Below is a small trained network, with its code and all its weights. Each question gives an input and a class and asks what happens when units are switched off, that is, made to give their printed mean instead of their output.

import numpy as np


def w(rows, s, z=0):
    codes = np.array(rows[::2]) - 128.0
    scale = np.full(codes.shape[1], s)
    scale[-1] = z or s
    return codes * scale


def f(y):
    return y / 2 * (1 + np.tanh(0.7978845608 * (y + 0.044715 * y**3)))


def log_softmax(a):
    a = a - a.max(-1, keepdims=True)
    return a - np.log(np.exp(a).sum(-1, keepdims=True))


def net(x, mask):
    res = np.array(x, float).reshape(1, 6) / 4 @ E
    y = f(res @ A[0][:, :-1].T + A[0][:, -1])
    res = res + np.where(mask, y, B[0][:, -1]) @ B[0][:, :-1]
    return log_softmax(res[-1] @ U[:, :-1].T + U[:, -1])


A, B = {}, {}
E = w([
[161,139,95,59,18],'x0',
[254,41,120,181,115],'x1',
[131,126,129,127,130],'x2',
[125,128,130,132,127],'x3',
[79,43,225,97,90],'x4',
[209,211,238,111,141],'x5',
],0.0061)
A[0] = w([
[55,192,136,91,133,121],'neuron 0',
[96,111,155,177,250,68],'neuron 1',
[166,122,89,131,158,44],'neuron 2',
[91,121,165,206,214,83],'neuron 3',
[188,200,216,138,135,59],'neuron 4',
[70,77,42,185,106,80],'neuron 5',
[63,95,98,208,193,87],'neuron 6',
[163,158,215,102,113,103],'neuron 7',
[78,72,17,141,143,59],'neuron 8',
[180,87,122,151,118,22],'neuron 9',
[196,200,203,94,164,77],'neuron 10',
[130,85,85,132,158,242],'neuron 11',
[91,112,154,209,228,99],'neuron 12',
[46,189,120,122,121,89],'neuron 13',
[198,73,124,152,137,95],'neuron 14',
[97,120,163,203,234,98],'neuron 15',
[52,174,119,68,153,109],'neuron 16',
[177,226,56,167,160,130],'neuron 17',
[157,129,85,43,19,126],'neuron 18',
[202,191,208,91,158,76],'neuron 19',
[93,78,31,105,76,148],'neuron 20',
[64,43,223,118,79,109],'neuron 21',
[204,225,198,136,144,120],'neuron 22',
[40,184,113,96,136,101],'neuron 23',
[164,213,47,153,160,107],'neuron 24',
[234,95,155,166,130,137],'neuron 25',
[194,76,125,200,113,118],'neuron 26',
[86,68,44,142,132,60],'neuron 27',
[113,196,183,105,139,90],'neuron 28',
[173,207,37,161,153,108],'neuron 29',
[159,208,42,172,151,106],'neuron 30',
[60,188,124,85,148,74],'neuron 31',
[89,61,248,115,76,133],'neuron 32',
[63,187,138,63,146,126],'neuron 33',
[48,196,149,85,128,160],'neuron 34',
[65,183,128,79,146,101],'neuron 35',
[137,163,87,55,3,180],'neuron 36',
[164,122,98,98,18,255],'neuron 37',
[199,57,105,152,146,76],'neuron 38',
],0.0061,0.0046)
B[0] = w([
[199,69,103,190,112,164],'neuron 0',
[176,170,206,75,111,163],'neuron 1',
[154,62,134,99,91,108],'neuron 2',
[176,179,190,84,120,162],'neuron 3',
[35,121,132,122,2,169],'neuron 4',
[41,134,166,114,40,168],'neuron 5',
[112,180,208,113,100,166],'neuron 6',
[45,112,96,95,116,162],'neuron 7',
[31,94,170,78,32,167],'neuron 8',
[183,88,149,107,37,112],'neuron 9',
[21,130,140,116,57,178],'neuron 10',
[96,148,126,184,137,231],'neuron 11',
[166,190,203,104,124,178],'neuron 12',
[168,76,126,170,79,147],'neuron 13',
[183,102,97,179,72,154],'neuron 14',
[183,181,223,108,120,179],'neuron 15',
[192,79,116,188,82,160],'neuron 16',
[101,54,119,54,192,197],'neuron 17',
[172,177,227,117,157,180],'neuron 18',
[20,120,128,132,50,179],'neuron 19',
[74,176,195,123,104,197],'neuron 20',
[153,63,62,33,224,186],'neuron 21',
[33,89,94,137,88,211],'neuron 22',
[188,65,126,194,70,161],'neuron 23',
[120,41,133,52,172,175],'neuron 24',
[143,96,95,214,90,204],'neuron 25',
[188,94,87,192,101,176],'neuron 26',
[79,110,152,112,29,150],'neuron 27',
[127,92,101,175,53,144],'neuron 28',
[145,65,141,60,191,179],'neuron 29',
[113,51,142,64,171,175],'neuron 30',
[193,83,129,147,88,143],'neuron 31',
[137,62,57,51,216,200],'neuron 32',
[193,81,102,185,115,167],'neuron 33',
[192,92,95,201,142,192],'neuron 34',
[201,71,107,173,86,150],'neuron 35',
[142,164,214,134,180,207],'neuron 36',
[123,163,186,171,183,255],'neuron 37',
[181,67,96,178,63,152],'neuron 38',
],0.0073,0.0042)
U = w([
[124,123,106,169,168,255],'0',
[33,111,108,116,29,79],'1',
[254,66,64,233,94,27],'2',
[132,158,80,154,187,235],'3',
[159,36,78,2,227,12],'4',
[198,229,222,118,151,7],'5',
],0.0085,0.0084)

Each question gives the input, the list of numbers given to net, and the class t.
The units are the neurons (one row each of A and B). Each row of codes is followed by its name. A weight is (code - 128) times the scale printed after its matrix; where a second scale follows, it is the last column's (A, B and U).
mask holds one flag per neuron, in row order. A switched-off neuron (its flag False) gives its mean, the last column of its row in B, instead of its output. The means were averaged over made-up inputs and are rounded, as every weight is.
A unit's drop is (log p(t) with every unit on - log p(t) with that unit switched off) / (log p(t) with every unit on - log p(t) with every unit switched off).
The circuit of an input: a set's keep is (log p(t) with only the set's units on - log p(t) with every unit switched off) / (log p(t) with every unit on - log p(t) with every unit switched off). Starting from the 12 units with the biggest drops (on a tie, the unit counted first), units are removed one at a time, each time the one whose removal leaves the highest keep (on an exact tie, the one counted first), for as long as the keep stays at least 0.8.
circuit, biggest first: the units of the circuit, biggest drop first
unit that matters most: the unit with the biggest drop
k most important neurons: the k neurons with the biggest drops, biggest first
drop when u is switched off: that unit's drop, to one decimal
input [8,5,-1,6,4,1], class 5: circuit, biggest first => [neuron 18; neuron 36]
input [-5,1,6,-5,-2,-7], class 1: circuit, biggest first => [neuron 8; neuron 5]
input [0,3,-7,5,8,-4], class 4: circuit, biggest first => [neuron 21]
input [4,7,1,0,0,-7], class 1: circuit, biggest first => [neuron 8; neuron 5]
input [8,-5,-3,-2,-3,0], class 5: circuit, biggest first => [neuron 36; neuron 18]
input [-7,8,6,-1,8,8], class 1: 3 most important neurons => [neuron 4; neuron 19; neuron 10]
input [6,5,1,2,-6,2], class 4: circuit, biggest first => [neuron 17; neuron 29]
input [0,-6,-3,3,-4,6], class 1: circuit, biggest first => [neuron 10; neuron 22]
input [-8,7,0,0,-4,3], class 5: 4 most important neurons => [neuron 15; neuron 12; neuron 1; neuron 3]
input [1,-2,6,-6,7,6], class 4: 2 most important neurons => [neuron 32; neuron 21]
input [7,2,3,-4,-3,-5], class 5: 2 most important neurons => [neuron 18; neuron 36]
input [-7,1,-6,-5,3,-7], class 1: 3 most important neurons => [neuron 8; neuron 5; neuron 27]
input [8,2,5,4,-1,-3], class 5: 2 most important neurons => [neuron 18; neuron 36]
input [7,4,-2,4,-5,-1], class 5: unit that matters most => neuron 18
input [5,4,2,-7,-1,-8], class 1: 4 most important neurons => [neuron 8; neuron 5; neuron 27; neuron 20]
input [-1,0,5,4,0,6], class 1: drop when neuron 37 is switched off => 0.0
input [0,-7,-1,5,-7,8], class 1: drop when neuron 4 is switched off => 0.2
input [-1,2,-2,-4,-5,4], class 4: drop when neuron 5 is switched off => 0.1
